Below are the code and all the weights of a small trained network. Each question names an input and a class and asks about switching units off, where a switched-off unit gives its printed mean instead of its output.

import numpy as np


def w(rows, s, z=0):
    codes = np.array(rows[::2]) - 128.0
    scale = np.full(codes.shape[1], s)
    scale[-1] = z or s
    return codes * scale


def norm(h):
    return h / np.sqrt((h * h).mean(-1, keepdims=True) + 1e-5)


def f(y):
    return np.maximum(y, 0)


def log_softmax(a):
    a = a - a.max(-1, keepdims=True)
    return a - np.log(np.exp(a).sum(-1, keepdims=True))


def net(x, mask):
    res = np.array(x, float).reshape(1, 4) / 4 @ E
    u = 0
    for l in range(3):
        y = f(norm(res) @ A[l][:, :-1].T + A[l][:, -1])
        res = res + np.where(mask[u : u + 4], y, B[l][:, -1]) @ B[l][:, :-1]
        u += 4
    return log_softmax(norm(res)[-1] @ U[:, :-1].T + U[:, -1])


A, B = {}, {}
E = w([
[148,62,101,111,120,223,151,136,188],'x0',
[9,128,167,137,101,171,147,164,129],'x1',
[108,147,131,186,40,169,114,16,137],'x2',
[125,131,126,126,138,126,134,121,131],'x3',
],0.011)
A[0] = w([
[49,134,222,121,117,64,157,198,91,2],'0.n0',
[119,134,120,136,55,188,103,11,134,83],'0.n1',
[91,253,139,214,80,105,45,17,77,99],'0.n2',
[110,215,92,118,183,55,78,172,51,61],'0.n3',
],0.0065,0.0075)
B[0] = w([
[127,155,2,233,169,101,168,156,128,166],'0.n0',
[170,219,140,187,191,132,145,186,182,215],'0.n1',
[113,8,98,30,104,77,199,133,116,254],'0.n2',
[124,178,115,145,85,156,27,122,149,194],'0.n3',
],0.0087,0.0073)
A[1] = w([
[156,74,127,111,169,199,115,133,158,68],'1.n0',
[106,129,189,128,92,65,155,26,85,125],'1.n1',
[33,236,200,156,168,132,62,156,32,63],'1.n2',
[211,190,131,143,138,68,1,120,99,2],'1.n3',
],0.0085,0.0066)
B[1] = w([
[128,93,143,143,103,45,120,131,35,213],'1.n0',
[167,54,158,39,205,183,103,193,89,245],'1.n1',
[140,116,13,198,109,49,90,101,120,219],'1.n2',
[49,105,254,79,125,171,154,113,138,254],'1.n3',
],0.0088,0.0039)
A[2] = w([
[46,175,180,183,90,224,157,117,165,1],'2.n0',
[9,98,140,84,103,160,144,161,120,67],'2.n1',
[158,155,137,182,97,187,132,70,160,102],'2.n2',
[140,236,191,123,160,78,76,113,122,18],'2.n3',
],0.012,0.0047)
B[2] = w([
[190,21,140,52,90,134,197,93,21,217],'2.n0',
[71,210,178,147,149,149,74,126,178,255],'2.n1',
[171,170,2,196,162,66,72,144,184,201],'2.n2',
[66,140,183,148,119,217,183,150,145,167],'2.n3',
],0.013,0.0077)
U = w([
[15,151,233,101,136,157,143,146,150,4],'0',
[199,28,92,42,98,116,175,89,74,243],'1',
[138,200,6,247,124,54,108,115,165,139],'2',
],0.015,0.0017)

Each question gives the input, the list of numbers given to net, and the class t.
The units are the neurons (one row each of A and B). Each row of codes is followed by its name. A weight is (code - 128) times the scale printed after its matrix; where a second scale follows, it is the last column's (A, B and U).
mask holds one flag per neuron, layer by layer. A switched-off neuron (its flag False) gives its mean, the last column of its row in B, instead of its output. The means were averaged over made-up inputs and are rounded, as every weight is.
A unit's drop is (log p(t) with every unit on - log p(t) with that unit switched off) / (log p(t) with every unit on - log p(t) with every unit switched off).
The circuit of an input: a set's keep is (log p(t) with only the set's units on - log p(t) with every unit switched off) / (log p(t) with every unit on - log p(t) with every unit switched off). Starting from all 12 units, units are removed one at a time, each time the one whose removal leaves the highest keep (on an exact tie, the one counted first), for as long as the keep stays at least 0.8.
units of the circuit, in order: the units of the circuit, biggest drop first
top k neurons: the k neurons with the biggest drops, biggest first
drop of u: that unit's drop, to one decimal
input [-6,1,4,8], class 0: units of the circuit, in order -> 0.n2, 2.n0, 2.n1
input [-2,4,-8,-3], class 2: top neuron -> 0.n2
input [-1,0,8,5], class 1: top 2 neurons -> 1.n3, 0.n2
input [-3,0,-8,2], class 0: top 3 neurons -> 1.n3, 2.n3, 2.n2
input [0,-7,-1,-8], class 0: top 3 neurons -> 0.n2, 1.n3, 2.n0
input [-3,0,5,-7], class 1: top 2 neurons -> 0.n2, 1.n3
input [2,3,4,-2], class 1: top 2 neurons -> 2.n0, 0.n1
input [1,6,5,2], class 1: top 2 neurons -> 2.n0, 0.n1
input [5,0,4,-5], class 2: top 2 neurons -> 2.n2, 1.n3
input [-6,2,-6,6], class 2: top 2 neurons -> 1.n2, 0.n0
input [-6,0,7,8], class 1: top 2 neurons -> 0.n2, 1.n3
input [1,8,8,-1], class 1: top 2 neurons -> 2.n0, 0.n1
input [2,5,2,0], class 1: top 2 neurons -> 2.n0, 0.n2
input [5,5,3,-2], class 1: units of the circuit, in order -> 2.n0
input [-2,7,-5,-5], class 2: drop of 1.n2 -> 0.1
input [8,-4,4,-4], class 2: drop of 1.n1 -> 0.0
input [-7,7,-1,-1], class 2: drop of 1.n2 -> 0.1
input [0,-4,-5,-8], class 0: drop of 0.n2 -> 1.3
